[[127 138 120 135 149 127 136 115 128 118]
 [122 141 140 145 122 130 119 119 134 148]
 [132 127 125 123 128 117 121 144 135 130]
 [146 103 122 120 129 123 118 122 115 143]]
:
[[122 141 140 145 122 130 119 119 134 148]
 [127 138 120 135 149 127 136 115 128 118]
 [132 127 125 123 128 117 121 144 135 130]
 [146 103 122 120 129 123 118 122 115 143]]

[[150 111]
 [111 116]]
:
[[111 116]
 [150 111]]

[[142 120 140 142 136 135 129 124 106 108]
 [124 134 134 134 134 121 128 131 127 129]]
:
[[124 134 134 134 134 121 128 131 127 129]
 [142 120 140 142 136 135 129 124 106 108]]

[[119 113 122 107 134 139 133 114 123 123 155]
 [108 138 138 131 129 118 118 129 116 145 110]]
:
[[108 138 138 131 129 118 118 129 116 145 110]
 [119 113 122 107 134 139 133 114 123 123 155]]

[[144 128 131 115 117 133 111 117 121 143 109]
 [146 109 124 146 143 121 128 119 105 128 128]
 [147 108 149 120 119 131 132 109 107 137 137]
 [112 141 106 117 112 147 138 134 129 132 151]]
:
[[112 141 106 117 112 147 138 134 129 132 151]
 [144 128 131 115 117 133 111 117 121 143 109]
 [146 109 124 146 143 121 128 119 105 128 128]
 [147 108 149 120 119 131 132 109 107 137 137]]

[[149 105 117 112 125 143 127 112 132 147 129 107 135]
 [129 113 117 111 119 138 118 136 112 111 150 104 141]]
:
[[129 113 117 111 119 138 118 136 112 111 150 104 141]
 [149 105 117 112 125 143 127 112 132 147 129 107 135]]
---
[[123 128 120 152 125]
 [115 122 113 124 142]]
:
[123 122]

[[150 139 133 125]
 [143 128 126 153]
 [139 152 113 113]
 [124 124 147 119]
 [123 112 115 137]]
:
[150 128 113 119]

[[117 115 116]
 [106 139 138]]
:
[117 139]

[[126 117]
 [108 130]
 [109 157]
 [146 104]
 [146 126]]
:
[126 130]

[[131 114 103 131]
 [151 139 125 101]
 [117 134 151 158]
 [122 123 125 129]
 [128 120 111 120]]
:
[131 139 151 129]

[[136 157 147 144 134]
 [130 131 133 126 138]
 [122 121 134 125 131]
 [122 119 130 125 127]]
:
[136 131 134 125]

[[150 125]
 [126 128]]
:
[150 128]
---
[[131 133 134 120 120 140]
 [112 138 139 134 105 128]
 [118 142 138 120 119 126]
 [140 138 121 127 138 118]
 [114 136 122 120 135 136]
 [128 124 122 137 135 122]
 [140 119 118 134 144 126]
 [135 120 128 124 104 140]]
:
[[131 133 134 120 120 140]
 [118 142 138 120 119 126]
 [114 136 122 120 135 136]
 [140 119 118 134 144 126]]

[[112 136 137 143 137 115]
 [115 132 133 119 141 152]
 [111 139 140 143 138 116]]
:
[[112 136 137 143 137 115]
 [111 139 140 143 138 116]]

[[138 140 140 114 131 115 138 138]
 [114 119 113 117 140 125 130 138]
 [124 127 134 124 122 129 132 124]
 [147 143 127 140 151 119 108 129]
 [137 123 130 126 118 139 136 140]
 [134 139 142 115 127 116 140 133]
 [140 137 123 142 145 121 109 128]]
:
[[138 140 140 114 131 115 138 138]
 [124 127 134 124 122 129 132 124]
 [137 123 130 126 118 139 136 140]
 [140 137 123 142 145 121 109 128]]

[[141 124 113 124 140 114 118 121 127 138]
 [127 116 122 137 133 122 130 112 131 132]
 [130 133 138 125 136 126 136 132 120 131]
 [127 135 128  99 122 121 117 137 141 117]
 [129 119 125 145 129 130 133 118 125 134]]
:
[[141 124 113 124 140 114 118 121 127 138]
 [130 133 138 125 136 126 136 132 120 131]
 [129 119 125 145 129 130 133 118 125 134]]

[[121 111 141 104]
 [111 130 139 139]
 [129 142 115 144]
 [148 134 110 142]
 [149 152 107 104]
 [107 124 134 137]
 [140 149 149 106]
 [110 118 143 109]
 [133 133 131 120]]
:
[[121 111 141 104]
 [129 142 115 144]
 [149 152 107 104]
 [140 149 149 106]
 [133 133 131 120]]

[[130 133 123 113 116 132 130]
 [126 117 120 138 150 137 137]
 [124 127 146 153 136 112 116]
 [127 131 135 131 123 121 122]
 [127 129 134 134 128 123 124]
 [125 117 128 147 152 130 131]
 [129 134 131 122 116 124 123]
 [128 132 135 129 121 121 122]
 [129 134 130 120 115 125 124]
 [129 134 128 117 115 127 126]
 [124 124 143 154 141 115 119]]
:
[[130 133 123 113 116 132 130]
 [124 127 146 153 136 112 116]
 [127 129 134 134 128 123 124]
 [129 134 131 122 116 124 123]
 [129 134 130 120 115 125 124]
 [124 124 143 154 141 115 119]]

[[123 121 116]
 [131 141 126]
 [133 128 128]
 [122 109 112]
 [148 117 127]
 [121 122 141]
 [116 125 122]
 [151 110 106]
 [106 151 132]
 [127 135 130]
 [125 107 149]]
:
[[123 121 116]
 [133 128 128]
 [148 117 127]
 [116 125 122]
 [106 151 132]
 [125 107 149]]

[[124 118 126 111 141 133 119 139]
 [140 126 127 119 131 125 135 138]
 [150 107 125 122 140 132 144 127]
 [153 128 141 144 108 110 148 100]]
:
[[124 118 126 111 141 133 119 139]
 [150 107 125 122 140 132 144 127]]
---
[[150 121 123]
 [115 139 137]
 [130 122 129]]
:
[[150 121]
 [115 139]]

[[118 139 110 142 143]
 [124 124 147 130 154]
 [122 119 144 126 143]
 [125 122 149 131 154]]
:
[[118 139]
 [124 124]]

[[141 135]
 [140 121]
 [119 152]
 [139 135]
 [108 105]]
:
[[141 135]
 [140 121]]

[[112 157 135]
 [141 140 113]
 [145 123 136]
 [131 109 136]]
:
[[112 157]
 [141 140]]

[[130 135 138 101]
 [128 133 123 145]
 [141 125 134 142]
 [150 146 118 114]
 [127 126 130 151]]
:
[[130 135]
 [128 133]]

[[139 116 131]
 [141 141 132]
 [113 106 135]
 [130 139 144]]
:
[[139 116]
 [141 141]]

[[140 118 118]
 [123 125 138]
 [106 147 151]
 [122 146 110]]
:
[[140 118]
 [123 125]]
